Here is a tiny trained network, its code and every weight. The questions are about switching its units off for an input and a class, where a switched-off unit gives its printed mean instead of its output.

import numpy as np


def w(rows, s, z=0):
    codes = np.array(rows[::2]) - 128.0
    scale = np.full(codes.shape[1], s)
    scale[-1] = z or s
    return codes * scale


def norm(h):
    return h / np.sqrt((h * h).mean(-1, keepdims=True) + 1e-5)


def f(y):
    return y / 2 * (1 + np.tanh(0.7978845608 * (y + 0.044715 * y**3)))


def log_softmax(a):
    a = a - a.max(-1, keepdims=True)
    return a - np.log(np.exp(a).sum(-1, keepdims=True))


def net(x, mask):
    res = np.array(x, float).reshape(1, 5) / 4 @ E
    u = 0
    for l in range(4):
        y = f(norm(res) @ A[l][:, :-1].T + A[l][:, -1])
        res = res + np.where(mask[u : u + 7], y, B[l][:, -1]) @ B[l][:, :-1]
        u += 7
    return log_softmax(norm(res)[-1] @ U[:, :-1].T + U[:, -1])


A, B = {}, {}
E = w([
[133,196,85,116,63,78,94,203,207,77,117],'x0',
[117,131,134,48,134,162,99,232,116,247,87],'x1',
[39,56,160,180,67,241,164,141,19,120,152],'x2',
[146,42,129,122,47,98,167,142,125,252,41],'x3',
[157,140,225,122,118,167,101,224,114,108,22],'x4',
],0.0027)
A[0] = w([
[68,134,108,134,134,67,116,155,97,116,145,82],'L0N1',
[5,89,95,196,86,212,186,45,67,133,194,91],'L0N2',
[126,116,110,194,104,77,190,23,141,163,108,158],'L0N3',
[113,124,10,40,180,66,99,134,189,234,109,2],'L0N4',
[165,86,120,43,213,117,186,132,99,203,135,74],'L0N5',
[182,95,169,136,74,103,129,136,205,92,82,33],'L0N6',
[95,166,135,132,86,97,83,182,150,119,127,79],'L0N7',
],0.0032,0.0014)
B[0] = w([
[139,144,150,75,158,123,113,126,147,142,121,119],'L0N1',
[78,59,132,144,162,132,108,70,148,118,254,253],'L0N2',
[119,163,81,161,102,91,153,152,143,242,177,186],'L0N3',
[118,110,155,63,100,174,128,138,78,126,169,194],'L0N4',
[206,199,151,92,114,127,161,161,99,138,94,173],'L0N5',
[98,177,121,154,108,102,197,110,158,83,140,136],'L0N6',
[106,158,68,70,120,91,183,135,97,130,117,138],'L0N7',
],0.0043,0.0027)
A[1] = w([
[205,138,190,50,98,105,150,137,153,46,112,155],'L1N1',
[82,67,186,188,142,178,129,138,39,33,69,168],'L1N2',
[142,236,86,120,148,115,31,101,229,105,196,30],'L1N3',
[160,129,211,136,121,131,172,111,99,214,92,114],'L1N4',
[141,175,180,107,228,130,26,180,138,155,123,5],'L1N5',
[121,70,97,254,107,74,241,79,110,122,163,222],'L1N6',
[146,166,39,98,81,68,137,196,176,118,19,30],'L1N7',
],0.0036,0.0011)
B[1] = w([
[59,160,90,78,186,216,131,116,131,140,183,175],'L1N1',
[153,58,171,31,149,126,84,89,141,232,180,203],'L1N2',
[158,73,134,148,142,140,182,114,121,141,28,196],'L1N3',
[210,95,110,111,121,115,112,131,70,89,62,193],'L1N4',
[74,177,59,200,58,145,149,135,111,74,170,166],'L1N5',
[111,193,166,10,169,177,84,135,187,56,185,255],'L1N6',
[83,94,190,193,117,124,179,139,174,175,253,200],'L1N7',
],0.0037,0.0028)
A[2] = w([
[219,173,78,163,193,140,102,85,150,24,142,129],'L2N1',
[155,125,114,141,190,125,136,148,152,57,130,97],'L2N2',
[175,71,140,253,142,44,96,77,153,147,66,99],'L2N3',
[160,111,155,174,148,150,181,167,92,173,116,156],'L2N4',
[101,184,109,104,158,134,42,73,120,68,146,154],'L2N5',
[147,206,126,134,101,110,78,166,110,122,38,2],'L2N6',
[87,116,128,103,70,120,99,134,182,48,110,88],'L2N7',
],0.0044,0.0019)
B[2] = w([
[112,103,133,107,138,153,237,119,2,166,59,254],'L2N1',
[91,131,122,150,150,175,147,130,90,118,69,154],'L2N2',
[132,248,108,83,185,155,106,157,127,109,138,102],'L2N3',
[219,125,121,84,104,59,107,154,151,129,92,185],'L2N4',
[101,141,71,138,173,193,113,71,80,162,101,243],'L2N5',
[96,114,143,139,101,155,106,140,228,92,222,125],'L2N6',
[168,185,136,114,139,108,103,156,54,87,81,147],'L2N7',
],0.0045,0.002)
A[3] = w([
[117,181,138,78,127,200,78,232,85,88,122,101],'L3N1',
[177,4,100,115,35,107,144,172,86,180,48,77],'L3N2',
[117,48,172,121,133,186,107,133,145,85,72,64],'L3N3',
[210,103,169,10,153,75,122,147,188,254,122,239],'L3N4',
[133,181,88,112,153,81,131,67,121,129,138,183],'L3N5',
[134,198,194,143,91,113,123,239,253,78,124,7],'L3N6',
[89,94,64,101,77,146,122,123,167,174,219,80],'L3N7',
],0.0041,0.0011)
B[3] = w([
[206,168,88,107,73,20,133,84,252,109,214,171],'L3N1',
[153,93,164,138,178,123,86,74,27,127,120,192],'L3N2',
[107,126,130,98,42,120,129,171,48,200,165,139],'L3N3',
[233,193,92,95,63,158,59,159,80,75,100,253],'L3N4',
[129,127,137,82,119,198,87,229,126,71,92,146],'L3N5',
[74,150,124,194,150,68,210,120,204,115,114,173],'L3N6',
[131,170,124,67,178,220,132,84,173,63,159,182],'L3N7',
],0.0043,0.0052)
U = w([
[121,77,160,234,125,88,97,122,171,138,50,20],'0',
[94,48,125,241,146,99,79,128,158,146,86,3],'1',
[85,180,71,135,206,177,217,104,61,73,26,177],'2',
[18,28,161,133,154,207,95,46,111,114,253,183],'3',
[41,143,144,247,102,31,187,177,251,98,131,133],'4',
[194,201,61,61,76,124,98,150,184,96,168,180],'5',
[210,67,172,103,62,125,44,151,9,161,82,157],'6',
],0.0074,0.0034)

Each question gives the input, the list of numbers given to net, and the class t.
The units are the neurons (one row each of A and B). Each row of codes is followed by its name. A weight is (code - 128) times the scale printed after its matrix; where a second scale follows, it is the last column's (A, B and U).
mask holds one flag per neuron, layer by layer. A switched-off neuron (its flag False) gives its mean, the last column of its row in B, instead of its output. The means were averaged over made-up inputs and are rounded, as every weight is.
A unit's drop is (log p(t) with every unit on - log p(t) with that unit switched off) / (log p(t) with every unit on - log p(t) with every unit switched off).
The circuit of an input: a set's keep is (log p(t) with only the set's units on - log p(t) with every unit switched off) / (log p(t) with every unit on - log p(t) with every unit switched off). Starting from the 12 units with the biggest drops (on a tie, the unit counted first), units are removed one at a time, each time the one whose removal leaves the highest keep (on an exact tie, the one counted first), for as long as the keep stays at least 0.8.
units of the circuit, in order: the units of the circuit, biggest drop first
top k neurons: the k neurons with the biggest drops, biggest first
k most important neurons of layer l: the k neurons of layer l with the biggest drops, biggest first
drop when u is switched off: that unit's drop, to one decimal
input [-2,-7,7,7,5], class 3: units of the circuit, in order => L0N2
input [-5,-4,-8,1,1], class 2: top 2 neurons => L2N1, L1N2
input [6,6,3,-6,3], class 4: 2 most important neurons of layer 3 => L3N6, L3N4
input [-6,5,-7,-1,6], class 5: units of the circuit, in order => L1N5, L3N1
input [-7,3,-1,-3,0], class 6: top 2 neurons => L1N6, L0N5
input [-4,7,-1,-5,-2], class 5: top 2 neurons => L3N1, L0N5
input [-6,1,-8,-5,8], class 2: units of the circuit, in order => L2N1, L1N5
input [8,-7,-8,8,-4], class 4: units of the circuit, in order => L1N7, L3N6, L0N2
input [8,1,-5,5,2], class 4: units of the circuit, in order => L3N6, L1N7
input [-1,-7,-4,0,-8], class 2: top 4 neurons => L2N1, L1N7, L1N2, L1N3
input [-8,0,-8,4,7], class 5: top 2 neurons => L2N3, L2N6
input [-7,-6,-2,3,3], class 2: 3 most important neurons of layer 2 => L2N1, L2N5, L2N4
input [5,0,2,-1,-4], class 2: top 2 neurons => L1N2, L1N7
input [6,2,-3,-7,6], class 4: top neuron => L0N2
input [3,-2,-4,5,1], class 4: top 3 neurons => L0N6, L3N6, L1N2
input [-3,-3,-4,5,6], class 5: 3 most important neurons of layer 2 => L2N3, L2N4, L2N1
input [-5,5,-8,1,-6], class 6: 2 most important neurons of layer 3 => L3N1, L3N6
input [5,1,8,2,0], class 3: top 2 neurons => L0N2, L3N4
input [-8,5,-7,1,-4], class 6: 2 most important neurons of layer 1 => L1N6, L1N4
input [5,4,-7,-8,6], class 4: drop when L2N6 is switched off => 0.1
input [8,2,5,2,3], class 4: drop when L3N6 is switched off => 0.2
input [6,-6,-4,7,0], class 4: most important neuron of layer 3 => L3N6
input [-5,6,-5,-2,6], class 5: drop when L3N6 is switched off => -0.1
